In the rows, zero is written as 128.
Rows near named flat spaces through zero:
j453j33: [177 119 154 173 136 138 102 102 144 109 127 119 165 152  74 108 109 152
 127 100 169 114 142 124  93 134 161 111 149 115 130]
j253j199: [107 118 168  80  68 128 150 157 134 112 108 118 124 173 111 111 155 159
  81 131  99 150 159 104 175 157 140  72 154 163  90]
j253j199: [111 145 108 142 176 125  79  73 124 135 147 108 108  82 168 138 123  91
 143 124 144 129  66 162 124  72  65 173  75 115 159]
j989j135: [140 113 137 131 173 131 154 112 169 119  97  93 128 132 177 174 138  62
 142 148 128 130 184 111 135 167 150  90  88 115 113]
j453j33: [154 128 131 160 122 139  98 125 145 120 109 105 132 138 118 109 123 147
 120 118 140 146 130 148  95 126 172 102 138 147 126]
j134j514: [152 152 183 185  74 135 171 203 100 137 177 191 121  87 142  69 140 178
 112 128  58  91  90 126 123  99 167 162 170 117 169]
j134j514: [150 117 126 205 154  98  95 113  99 131 138 127 103  96 158 122 121 141
 141  88 127 136  90 166  97  85 160 159 132  97 150]
j134j514: [ 57 115 120  94 149 124 173 136 172 169 134  95 163 104 157 138 185  89
 101 131  76 163 137  98 196 179  88  87 105 138  77]
j134j514: [100 114 121  68 163  92 146  99 115 131 139 137 115 132 124 180 128  95
 130 134 126 137 157 109 177 148  75 136 125 114 109]
j253j199: [126 138  60 131 108 182 126 146 130 122  81 120 136 148 155 130 106 106
 186 155 188  88 116 131  70 119 137 150  74 123 147]
j989j135: [140 121 112 156 150 103 116 129 117 140 130 129 110 108 139 138 123 134
 132 115 115 154 127 153 111 124 160 133 146 128 129]
j989j135: [152 113 100 170 170  72 100 118  88 138 131 140  76  98 151 159 108 135
 146 105 117 165 125 175  99 105 172 156 156 115 140]
j253j199: [195 146 151 192 144 128 108 128 127 136 175 168 153  99  67  96  98 170
 128 113 129 112 115 145  76 114 166 154 185 122 164]
j134j514: [138 154  52 124 185 193 111  94 195 161 135 116 223 114  64 130  98  87
 174 156 203  98 127 116  68 162  88 140  96 135 137]
j989j135: [181 174 252  58 116 164 137 105 178  59 121 116  74 147 163 149 126  71
  83 216  99 107 189 112 169 123 109  76  92 174 162]
j253j199: [112 112  75 103  89 134 130 169 136 139  77 109 134 169 107 125 134 159
 124 131 132 173 161 133 111 171 184  80 156 173  83]
j989j135: [157 115 156 204 159 153 131 120 201 142 124  82 201 120 112  98 152 123
 112 101 126 138 150 114 107 172 183  67 130 124 104]
j134j514: [135 108 145 120 168  74 127  98 105 123 142 137  99 124 127 169 122 118
 123 112 117 149 154 131 154 132 122 133 149 108 120]
j989j135: [102 133  90 122 115 148 136 149 139 153 127 127 157 122 117 111 136 135
 134 131 129 130 112 123 121 140 120 129 126 140 118]
j989j135: [162 169  71 144 150 144  73 122 120 144 141 149 105  87 117 125  84 134
 157 156 149 135  88 186  54  84 134 178 133 159 178]
j453j33: [139 122 149 132 140 117  94 101 149 117 112  90 117 137 125 129 135 130
 100 118 125 169 142 146 132 131 147  86 133 153 111]
j134j514: [193 142 191  98 147 105 172 136 126 122 188 206 140 127  43 149  97 142
 112 156 101 103 199  94 141 169 137 135 210 126 144]
j989j135: [171 146 240  83 118 168 131  72 156  47 123 116 123 181 125 139 113  82
 115 165 172  55 168  83 162 115  74 107  75 110 158]
j253j199: [115 110 154 118  88 126 149 149 124 118 118 126 142 162 109 110 146 157
 106 110 119 128 144 103 154 148 141  99 148 128 101]
j253j199: [130 122 124  97 179  97 166 127 136 140 133 139 102 106 159 190 130  77
 135 159  93 147 182 120 153 164 131 121 129 126 119]
j453j33: [107 108 113 174 114 109 144 159  97 141 120 130 111 113 178 119 147 141
 139  98 105 131 101 137 127 112 158 145 124 100 125]
j989j135: [122 161 116 110 101 171 121 146 153 140 137 132 154 120 103  94 128 140
 119 155 127 121 105 130 114 125 111 127 127 166 139]
j134j514: [110 121 162 130 122 101 163 152 117 139 152 143 114 107 152 126 156 133
 103 121  69 139 129 117 171 134 130 124 146 121 118]
j453j33: [130 139  69 118  95 149 154 186 105 140 108 165 118 133 135 131 108 139
 167 159 135 108 132 133  86 133 161 156 135 137 142]
j453j33: [ 93 129 134 104 179 112 135  90 147 149 162 117 142  93 138 150 147  85
 117 129 110 137 118 116 176 135  58 135 104 116 119]
j134j514: [157 114 178 160 127  96 126 134 124 117 131 125 105 129 131 123 137 152
  97 107  91 157 150 138 137 132 182  98 167 132 119]
j453j33: [104 129  91  89 130 119 158 149 110 143 128 153 113 121 143 158 125 110
 148 152 117 125 139 121 139 141 111 150 125 126 126]
j453j33: [165 111 113 112 137 116 134 123 118 113 111 147 136 171  74 159  93 138
 150 129 168 121 188 115 102 163 162 121 163 121 117]
j253j199: [104 121  85 144 172 113 101  94 121 145 128 107 121 100 158 147 128 101
 149 111 144 142  95 150 122 107  99 154  95 110 131]
j453j33: [ 98  88 179 199 193  75 108  65 141 141 158  72 143  88 167 124 178 110
  92  49  97 164  93 130 184 115 102 109 108  78 100]
j253j199: [121 127 192  82  41 162 180 172 132  88 104 136 135 192 121 102 147 148
 101 149 119  89 163  75 169 151 133  87 128 137 113]
[160 164 101 103  96 177 100 151 156 121  98 124 123 145 104 112 103 141
 129 178 147 139 141 153  74 131 164 106 135 195 143]  j453j33
[107 138 141 102  84 112 134 166 106 139 145 150 102 119 121 104 144 170
  90 132  74 158 111 139 156 119 129 125 169 164 121]  j989j135
[134 126 139 102 149 110 158 135 135 132 132 139 112 121 140 162 130 103
 124 152  98 140 171 118 149 157 136 115 139 134 120]  j253j199
[134 117 161 189 124 101 131 147 116 136 141 125 109  99 165 106 152 150
 107  97  78 149 107 146 134 111 171 123 147 117 129]  j134j514
[138 108  65 183 168 104 104 123 119 163 130 128 151 108 101 131 114 149
 153  89 147 156 118 154  80 138 168 143 159 115 117]  j253j199
[128 117  47 172 154 140 116 127 119 147 106 123 149 121 139 139 107 116
 188 114 180 112 110 142  68 125 147 162 103  98 136]  j253j199
[208 189 175  98 154 159 160 143 155 110 159 185  94  92 139 161  88  76
 141 228  99  85 179 128 103 130 137 148 129 153 196]  j253j199
[165 126 101 139 189 121 181 140 131 140 133 166 126 103 154 191 101  68
 185 165 129  95 185 112 100 164 156 157 121  90 149]  j253j199
[ 66 101 137  31 150  66 169 106  96 127 137 137  86 139 151 197 149  88
 112 135  96 152 166  98 228 152  54 129 123 113  91]  j134j514
[154 129 137 141 129 128 141 142 129 130 137 148 138 127 108 126 118 138
 131 131 123 119 147 122 114 142 154 128 153 125 133]  j253j199
[126 152 115  28 117 143 160 136 121 119 137 175 122 151  90 163 100 107
 142 189 143  97 168  99 145 150  75 149 133 146 139]  j453j33
[153 158 109 101 130 160 135 143 145 122 112 139 108 123 147 149 106  96
 151 187 134 114 150 137  98 131 138 133 108 155 154]  j253j199
[132 163 140 103 111 170 133 149 174 135 128 120 138 116 128 108 138 118
 106 174 102 136 133 129 126 140 128  99 121 179 134]  j989j135
[142 105 147 139 156 101 131 101 115 107 118 121 107 140 151 162 122 105
 140 115 141 121 154 122 138 128 135 128 116  93 127]  j989j135
[131 162  69  98  90 170 131 181 132 140 102 146 112 126 137 122 110 132
 151 184 129 128 127 149  81 129 154 137 125 179 146]  j453j33
[129  99 139 201 118 105 125 140 105 126 118 115 122 126 160 107 145 155
 128  76 118 133 105 138 120 111 176 127 134  94 121]  j453j33
[ 94 124  96  78 126 144 122 111 145 124  97  97 136 155 130 145 133 103
 133 142 157 137 138 118 142 144  94 109  93 143 105]  j134j514
[173 153 129 130 114 152 125 137 114 115 146 175 136 134  83 117  87 146
 151 149 159  81 127 126  85 113 131 166 148 124 169]  j134j514
[122 139 101 100 137 132 110 128 150 138 108 106 108 121 141 143 130 114
 119 155 116 171 140 152 122 138 138 103 124 174 118]  j453j33
[ 92 144 126  81  62 174 156 171 140 123 107 125 138 153 138 100 147 134
 118 160 120 110 120 105 147 136 109 111 106 157 120]  j134j514

Rows near named flat spaces through zero:
j57_j652: [143 112 132  81 102 119 113 115 133 105 118 145  81 116 142  64 134 162
 115 122 139 156 116  71  98  96 115 137 192 126 130]
j669_j570: [118 159 115 120 123 148 118 120 146  97 120 108 113 138 149 114 118 102
 112 122 130 138 101 111 126 127 134 121 118 137 114]
j669_j570: [112 203 123 135 168 135  83 158 118 129 133 147 116 151 131 104 143 108
 162  97 123 131 163 140 132 114 181  20 107 178 149]
j657_j943: [125 117 131 119 129 128 112 135 110 126 133 147 122 130 108 116 116 150
 110 139 120 125 139 129 106 137 146 123 148 159 144]
j657_j943: [140 103 154 111 111 153 145 116 127 116 130 127 135 141 123 134 138 126
 132 128 156 126 118 129 115  95 129 123 128 127 108]
j97_j842: [117 171 118 152 147 105 137 113 102 121 157 180 125 109 120 141 138 139
 146 123 117 109 171 130 115 165 136  78 126 132 165]
j669_j570: [116  96 117 127 132 144 152 147 123 164 124  82 184 116  86 220 129 106
 112 191 125 109  99 180 157 172 122 202  59 106  99]
j669_j570: [111 149  96  86 151  96 106 172 121 171  98 123 131 116  95 154 147 136
 132 171 100 130 126 163 133 160 151 149 114 120 147]
j57_j652: [137 138 123  99 119  80 127 107 112 114 130 195  81 103 132  78 143 182
 135 118 119 135 158  89  84 129 121 107 203 117 173]
j657_j943: [126 139 119 136 128 127 128 118 127 119 141 130 121 110 134 125 130 127
 126 129 129 132 128 106 134 141 115 130 124 122 126]
j97_j842: [121 158 121 214 158 117 112 132 129 136 156 131 136 129 156 112 102 113
 142  82 104 122 167 127 165 150 123  90 113 149 146]
j97_j842: [135  71 131  69 112 155  89 161 122 143 117  94 120 115  94 110 128 151
  92 175 142 158  91 102 127 110 131 186 138 154  97]
j669_j570: [135 146 131 111 119 116 117 115 137 105 119 150  89 135 154  72 131 141
 134  97 130 143 133  96 106  98 130  96 174 131 142]
j97_j842: [133 143 146 191 121 121 178  77 137  96 144 156 138 151 166 136 108 111
 143  76 127  98 152 143 117 128 114  93 137 110 144]
j657_j943: [145  44 172  81 108 142 136 143  99 147 114 148 149 158  71 142 123 171
 110 161 142 111 133 173  79  96 161 148 164 159 133]
j657_j943: [115 131  94 159 138  87 130 120 106 138 154 155 126  79 113 143 109 159
 103 156  91 118 150 114 130 209 104 170 138 120 163]
j97_j842: [109 147  85 150 112 158  66 102 132  55 169 113  69  86 159  44  61 137
  36 132 109 167  96   8 123 185 103 165 157 191 121]
j57_j652: [136 112 134  75 112 140 113 146 155 130  84  92 114 155 138 101 133 120
 122 129 138 150  89 129 124  79 138 149 144 123 104]
j657_j943: [137 150 140 156 101 171 177  56 138  60 176 130 123 105 168 139 145  93
 138 104 178 127 110  67 133 117  81 104  98  94  87]
j57_j652: [119 108 124 102 126 175  80 169 144 132 105  63 133 154 118 115 102 104
  88 151 129 151  81 131 144 112 153 162 104 174  90]
j669_j570: [116 163 118 179 152 130  94 134 116 118 159 144 118 125 139  97 103 127
 123 101 109 129 161 109 138 151 141  80 126 176 150]
j657_j943: [145  83 175 144 106 142 205  99 141 129 108 123 180 183 129 191 125 104
 148 113 148  85 122 207 112  92 129 137 115  91 113]
j97_j842: [123 145 107  44  74 144 156  74 161  52  93 114  83 127 154 114 127 115
  79 157 144 144  48  83  76 127 111 182 158  89 103]
j57_j652: [146 108 146 101 109 118 153 104 116 120 139 162 115 107 123 122 160 156
 147 130 154 130 138 102 106 105 108 122 157 100 130]
j657_j943: [132  89 138 140 122 109 163 121 117 148 124 141 157 132 106 169 116 145
 121 146 115 101 138 172 116 150 123 166 135 111 143]
j57_j652: [120 127 124  84 144 105 109 157  86 155 128 175 127 116  70 143 148 172
 130 170 115 117 160 155  94 151 167 109 144 155 166]
j669_j570: [ 93 201  82  63 165 122  89 190 132 162  81  97 132 138  96 169 160  95
 139 178 105 133 104 183 140 154 185 114  69 134 131]
j57_j652: [142  91 142  49 100 158 103 151 156 126  80  79 108 155 131  91 137 124
 112 140 153 163  70 114 120  59 138 163 149 131  86]
j669_j570: [124 140 139 141 157 131 121 156 107 160 138 138 155 137 101 159 149 121
 162 129 131 114 160 169 142 124 157  80  92 146 136]
j97_j842: [ 97 214  56  40 139 110  86 158 157 125  79  89  83 100 136 119 162 102
 119 174 109 167  71 101 139 158 138 153 103  99 119]
j97_j842: [142  96 151  98  90 142 172  93 145  99 108 124 129 151 138 137 127 123
 117 129 151 120  96 134  97  97 117 156 149  99 109]
[119 176 118 207 151  98 174 107 148 136 128 129 159 144 167 172 121  86
 166  85 104  95 153 177 160 156 114 103  91  84 146]  j57_j652
[122 149 116 143 116 133 133  99 143  89 133 126 109 127 158 108 106 116
 106 113 123 131 113  99 121 142 114 133 139 126 127]  j97_j842
[130 103 121  75 101 150 112 128 139 109 111  99 107 122 124 107 121 133
  88 158 139 152  79  94 115 118 121 180 143 132 101]  j97_j842
[136  94 127 152 109 121 139 103 130 113 143 130 121 109 141 111 100 147
  99 125 121 130 123  96 125 146  93 174 157 120 129]  j669_j570
[ 96 250  77   1 138 128  77 164 171 101  42  99  67 165 150  93 170  81
 137 141 121 165  67 133 103  97 193  77 119 127 124]  j669_j570
[124 121 131 129 137 114 124 147 127 148 107 131 139 155 117 134 113 133
 126 127 108 116 138 171 119 129 152 127 138 141 147]  j657_j943
[141  98 134 110  95 164 104 113 150  89 131  94  93 121 158  64 109 129
  91 117 151 167  85  51 129  92 100 162 158 142  89]  j57_j652
[132 116 135  53 114 122 150 125 104 131 117 161 127 116  83 162 170 155
 136 176 148 119 124 144  85 124 144 131 137 109 134]  j97_j842
[146 122 150 158 109 132 130  89 134  86 150 157  97 134 169  63 110 143
 127  73 141 137 145  75 110  94 109  93 181 141 135]  j669_j570
[124 129 123 168 128 143 122 113 124 108 161 125 127 110 138 119 106 124
 108 121 127 130 131  95 141 152 110 132 119 145 122]  j57_j652
[137  87 149 110 124 134 127 135  93 141 148 157 137 115  85 139 138 164
 125 155 142 121 148 130 107 126 138 127 140 149 135]  j97_j842
[122 157 120 188 122 147 102  93 138  66 164 135  92 127 180  56  76 120
  92  77 119 142 133  57 126 140 114  99 155 173 133]  j669_j570
[145  59 151 119  98 135 175  95 101 124 156 150 149  99  93 169 134 162
 112 166 152 110 127 122 105 142  97 179 139 105 119]  j657_j943
[124 132  92  72 145 112  44 186 116 163 126 114  84  72 105  70 152 167
 117 166 118 183 121  61 151 135 126 152 145 152 127]  j657_j943
[121 166  99  97 127  81  83 139 159 114  75 137  64 150 170  35 100 147
 107  95  84 155 121 105 101 118 144 126 208 140 168]  j57_j652
[115 142 109 146 123 150 121 116 141 100 135 100 125 125 144 127  99 105
  93 133 121 133 101 108 137 155 120 152 109 140 112]  j669_j570
[136 130 106   0  85  90 138 118 169 112  46 118  70 129 147  90 160 147
 117 154 129 161  62 105  83  91 116 191 196  60 124]  j669_j570
[124 128 122 153 120 127 145  92 106  99 168 161 124  97 121 136 113 146
 105 140 126 115 142  98 110 174 109 135 136 133 142]  j657_j943
[119 125 107 174 141 146  64 149 128 124 158  99 111 106 141  73  82 132
  86 119 108 157 127  70 162 154 118 145 128 185 121]  j97_j842
[135 142 127  73 125  80 135 135 138 142  80 157 102 145 133 106 155 150
 156 119 117 130 136 151  96  98 144 113 178  97 159]  j57_j652

Rows near named flat spaces through zero:
j80_j267: [131 151  89 139 132  94 158  91 125 116  96 134 120 142 127  56 248 115
 101 190 160  85 101 109 102 126 145 116 158 149 116]
j99_j753: [ 90 118 119 131 158 137 144 124 148 164 138 130 170 165 148 143 114  98
 143 144 138  99 139 145 161 169 151  96 142 102 172]
j879_j53: [ 98 122  55  96  85 184 150 172 151 162 170 146 144 150 126  63 154 141
 126 211 152 119 206 112 145 123 130 132 104 101  83]
j80_j267: [126 113 192 106 105 112 103 116  92  72 145 124 120 163 100 136  72 146
 168 138 139 129 112  69  68 145  75 131 101 138 119]
j80_j267: [173 126 101 158 107 105  79 125 113 152  72 165 112 128 181  97 116 159
  73 159 169 118 111 153  97 122 116 116 142  77 134]
j662_j284: [117 117 193 119 185 133 123  83 145 145 142  83 194 122 102 199 129  58
 177 112 115 153 112 113 160 177 151 112 121 148 182]
j879_j53: [124 124 101 104 108 108 120 110 152 136 140 131 191  82 113 159 113 161
 128 157 128 121 164 126 142 139 130 167  95 139 108]
j99_j753: [136 127  96 153 133 163 108 163 141 188 116 160 152 122 164 149 106  92
 121 135 125 142 149 169 176 154 153 113 113  62 150]
j879_j53: [117 148 147 135 149 151  94 141 136 115 136 113 108 119 109 183 156  80
 170  74 114 170 112 121 161 129 116 149 114 134 124]
j80_j267: [122 121 127 136 183 121 128 116 120 138 160  96 126 140 131 122 205  49
 143 116 116 125 118 125 161 145 184  97 153 131 151]
j662_j284: [149 153  97 153 114  94 164 131 113 115  93 139 101  93 119  97 166 171
 100 124 108 116  96 144 113  93 130 155 149 156  92]
j879_j53: [135 141  96 154 122 130  94 147 131 143  97 149  95 133 161 123 134 143
 106 116 149 130 116 155 133 113 112 133 144  97 123]
j206_j869: [144 127 140 108 108 162 113 107 165 143 103 137 154 112 136 136 110 130
  99 149 158 148 158 131 120 126 115 123 103 122 147]
j662_j284: [113  91 232  86 160 142 186  91 121 105 174  67 151 155  86 136  76 110
 161 107 101 137 127  91 103 138 138  87 137 188 173]
j662_j284: [132 142 172 142 132 117 102 118 105 111 112 135 164 128  92 181 127  88
 193 144 119 149  86  88 123 180 103 147  88 121 126]
j206_j869: [121 149  88 161 118 123 141 157 129 127 101 208 135 131 165 151 113  80
 114 126 112  85 139 169 158 170 161 111  96  68 153]
j206_j869: [137 128  97 156 124 100 175 146 102 144 116 160 142 123 140 102 117 137
 114 154 100  91 118 152 131 144 162 117 136 108 126]
j662_j284: [108 137 151 133 131 151 164 140 123 118 125 138 124 158 113 128 121 102
 156 129 117 125 116 117 126 145 121 113 122 128 139]
j662_j284: [139 130 109 144 121 102 137 159 106 116 142 148 118  90 128 151  98 139
 127  89  77 123 131 154 148 122 152 150 114 122 108]
j99_j753: [ 98 102 133 111 151  97 203 111 105 109 175 119 144 174 123  78 138 104
 133 159 111  61 138 111 114 155 180  78 151 146 152]
j662_j284: [121  96 158  92 137 144 126 100 142 133 153  91 127 160 137  99 110 139
 110 138 160 126 152 114 104 115 124  94 151 144 155]
j80_j267: [ 76 138  57 169 162 137 187 195 127 185 146 117  99 152 145 108 136 159
 144  91  90 108 112 187 193 105 151 132 200 118 111]
j99_j753: [ 97 110 129 130 135 107 176 154  93 106 173 149 128 170 131 118  85 107
 153 126  91  75 137 127 131 162 161  97 125 110 141]
j80_j267: [122 125 164 118 123 134 139 118 149 112 117 139 138 117 132 176  52 143
 119  84 117 126 139 149 127 129 117 126 114 137 160]
j99_j753: [132  95 126 110 161 144 169 124 139 167 179 116 187 106 135 132 126  58
 118 139  89 120 182 148 177 161 221  84 112 117 171]
j879_j53: [ 69 182 115 154 161 172 177 161 136 114 130 127  96 170  86 131 245  39
 202 113 107 136  90 105 175 145 128 133 135 144 112]
j80_j267: [143 156 151 154 143 117 149  88 153 113  54 164 131 117 151 156 139  89
  89 101 134 107  97 163 123 144 143 101 130 130 189]
j662_j284: [135  95 142 108 110 152 124 168 102 154 181  99 147 119 100 126  60 169
 165 143  99 169 153 106 130 121 114 149 110 124  90]
j99_j753: [119 104 134 108 134 156 122 125 155 174 145 105 170 126 135 144  82 145
 128 139 138 145 160 139 147 132 128 122 130 121 147]
j80_j267: [152  94 112 143 159 124  76 141 129 181 143 119 124 116 191 147  82 119
  88  85 127 137 148 186 165 124 170  99 155  78 168]
j662_j284: [129 143 157 139 155 126 190 111 128 135 114  97 155  99  82 141 158 118
 155 119  87 146  90 124 141 129 143 139 141 180 128]
j879_j53: [ 75 139  93 130 160  51  15  87 148  89 140 121 117 158 164 198 163 128
 148  84 188  80 110 128 145 149  97 156 152 117 139]
j99_j753: [103 122 117 141 144 142 119 169 129 146 157 153 145 135 148 184  75  84
 156  92  96 122 151 159 183 166 155 119 105  80 152]
j80_j267: [104 120 139 148 139 131 132 170  96 135 148 124 104 170 129 134  79 140
 169 104 109 127 103 130 134 136 110 123 149 108 124]
j99_j753: [139 129 126 110 140 132  91 112 150 119 147  98 115  90 124 150 167 114
 115  89 129 158 147 130 147 100 139 147 125 153 121]
j80_j267: [121 146 131 155 157 123 164 117 128 129  98 141 123 148 137 120 172  78
 125 124 123 104  96 142 137 148 155  96 149 126 163]
j99_j753: [140 126 136 127 226 154 159  68 190 229 135  35 237  47  97 178 241  37
 142 125  96 188 126 155 230 147 224 122 157 180 177]
j206_j869: [140 127 124 108 106 188 172 142 153 157 122 108 113 116 115  74 135 166
  98 146 132 164 154 131 119  77 117 128 139 154 108]
j206_j869: [153 130 134 141 129  92 133 119 110 123 114 115 127  89 116 136 121 165
 122 110 104 136  99 136 118 110 128 153 140 153 110]
j879_j53: [166  79 203 115 177  54 155  57  76 111 158  65 159 125 110 102 129 114
 125 140 105 108  90  96  82 146 181  83 164 178 166]
j206_j869: [138 139 127 119 109 160 132 119 162 135  98 149 139 113 136 131 126 123
  99 139 146 138 151 139 128 123 123 125 107 124 142]
j662_j284: [140 127 119 101 119 110 148 111 152  93 150 128 127  63 123 149 125 137
  86  80  95 120 172 151 140  97 166 147 106 168 124]
j99_j753: [152  90 161  93 133 171 151 118 156 182 160 102 213  74 114 161  63 113
 122 142  96 169 188 140 161 144 173 116  91 132 159]
j80_j267: [124 156  70 128 102 146 176 136 140 143 111 143 141 118 102  65 222 133
 123 207 138 121 137 109 129 119 132 147 122 142  80]
j206_j869: [132 136 149  89  75 189  81 134 173  85 113 156  71 133 149 140  76 150
  83  88 173 155 181 129  97  83  69 132  88 122 133]
j662_j284: [112 109 165 111 126 173  97 138 123 153 150 111 159 175 111 137  97 109
 184 172 154 160 134  84 123 164  92 117 107 101 133]
j879_j53: [100 135 115 128 124 108 132 109 158 152 105 140 202 114 123 182  81 168
 146 151 137 107 129 142 146 161 107 157 118 126 137]
j206_j869: [137 123 108 132 113 138 164 145 117 156 127 137 152 124 119  92 129 140
 127 179 117 126 137 125 127 134 141 125 123 118 111]
j879_j53: [175 129 167 159 129 144  89 146 112 131  86 136  71 117 159 147  77 132
  99  61 122 171  95 162 114  99 110 116 140 105 150]
j879_j53: [ 80 136 141 110 104 165 137 148 153  98 130 161 107 178 137 147  66 135
 139 107 147 108 154 128 121 134  86 119 109 114 146]
j206_j869: [118 122 108 147 136  92 148 127 108 131 125 161 151 152 151 118 120 108
 126 157 124  73 122 140 129 170 160 100 131  96 151]
j206_j869: [122 141 124 146 142  76  94  96 115 115 115 161 198 126 120 182 161  62
 173 174 133  96 105 103 141 213 144 135  85  98 143]
j99_j753: [149 161 112 155  82 135  48 176 116  90  93 180  57 110 145 167 101 149
 126  75 134 160 114 139 120 103  67 176  91  89  87]
j879_j53: [189 147 178 154 133 124 190 121 105 114  86 126 124  57  90 138 136 109
 116  93  58 167  84 139 119 112 158 135 116 172 128]
j206_j869: [106 147 107 130 116 148 137 148 133 111 130 162 118 151 127 123 157  88
 142 142 132 112 141 119 138 147 129 123 103 108 123]
[154 145 125 166 155  60  79  83 114 124  77 131 139 109 144 155 178 114
 122 126 147 115  65 134 121 150 131 138 148 124 142]  j662_j284
[129 145 142 124 136 125 104 104 141 116 119 115 146 108 103 162 170 103
 152 127 134 150 113 106 136 139 116 152 111 148 122]  j206_j869
[ 57 132 145 139 191 113 140 121 140 156 151  57 157 156  95 189 125 152
 212  85 114 134  76 127 173 140 101 156 188 170 133]  j99_j753
[174 135 131 133 109 111 141  94 138 153  77 139 192  65 113 136 126 153
 104 177 125 142 120 132 115 138 133 149 104 140 125]  j206_j869
[118 121  84 126 138 132 116 152 150 163 156 103 124  92 140 146 117 168
 115  85 111 144 155 168 175  92 141 158 150 134 108]  j80_j267
[181 127  88 128 102 145  77 147 127 138 124 135  79  88 155  87 169 134
  70 126 143 163 157 142 124  78 139 138 120 108  95]  j99_j753
[ 98 114 157 109 158 142 166 126 126 118 177 103 142 152 105 135 134  78
 165 117 102 121 140 109 146 150 158 103 126 147 149]  j80_j267
[123 136 129 114 125 141 156 101 149 128 112 124 143 136 118 100 167 123
 115 165 151 120 133 114 114 127 127 117 131 149 135]  j206_j869
[156 114  76 128 125 118 122 133 134 185 134  88 136  75 133  90 150 202
  91 144 126 153 140 152 142  75 140 160 166 146  85]  j662_j284
[157 128  99 102  70 115 119  96 160 123  88 157 147  87 144 102 104 208
  55 173 170 112 167 138  86  97 103 150 108 137 112]  j80_j267
[136 141 110 153 147  74 224  96 119 125  87 126 124 115 129  73 172 162
  82 136 106  74  85 157 108 107 167 111 188 176 138]  j206_j869
[145 143  91 182 105  38 140 203  12  82 161 151  98  94  77 129 128 168
 204 121  31 116  62 101 123 137 128 203 110 125  17]  j206_j869
[139 180  96 163 146  73 105  72 156  93  48 170 119 100 156 155 230  82
  84 110 157  87  86 156 133 140 145 133 135 133 156]  j662_j284
[116 169 101 140  96 107 113 132 148  64  86 187  72 119 151 155 124 149
  93  73 140  95 126 155 116 105  97 153 113 127 122]  j879_j53
[117  73 140 113 159 105  96 136  94 139 202  87 116 170 154 114  84 129
 139 112 127 113 144 123 128 133 152  93 161 109 145]  j80_j267
[ 83 148 128 135 141 213 159 163 159 174 125 136 156 172 112 141 146  66
 183 156 132 153 136 122 175 165 119 112 114 101 145]  j662_j284
[167 139 149 112  78  89 109  67 141  84  66 172 164  92 127 139 104 163
  84 174 165 107 129 110  65 140  96 144  80 138 134]  j206_j869
[125 135 146 161 134 129 147 144 101 129  98 156 114 174 141 116 111 105
 143 138 128 110  88 130 113 156 121  97 139  97 151]  j80_j267
[ 85 149  76 106  86 117 204 122 159 109 123 173 175 124 108 109 134 165
 120 190 130  64 168 123 125 143 128 149  99 147 105]  j879_j53
[178 132 154 131 131 123 105  76 114 114  90 151 148 136 133  92 216  30
 108 202 165 125 113  87  91 173 159  81  95 106 161]  j80_j267
[123 121 111 140 139 137 143 150 121 158 139 130 140 135 135 121 125 114
 136 138 113 125 133 141 152 141 151 116 135 107 132]  j206_j869
[144 109 159 161 177  86 114  96 103 171 101  95 156 144 145 137 111 134
 137 132 135 125  64 141 121 153 135 102 183 121 168]  j879_j53
[147 119 130 116  83 141 141 160  95 133 142 113 124 115  86  86 101 201
 150 172 114 162 128  91  93  99  86 167 116 145  57]  j662_j284
[135 126 114 113 142  78 104  75 159  78 123 147 100 107 181 144 146 107
  46  69 148  74 158 168 124 112 172 102 137 139 178]  j662_j284
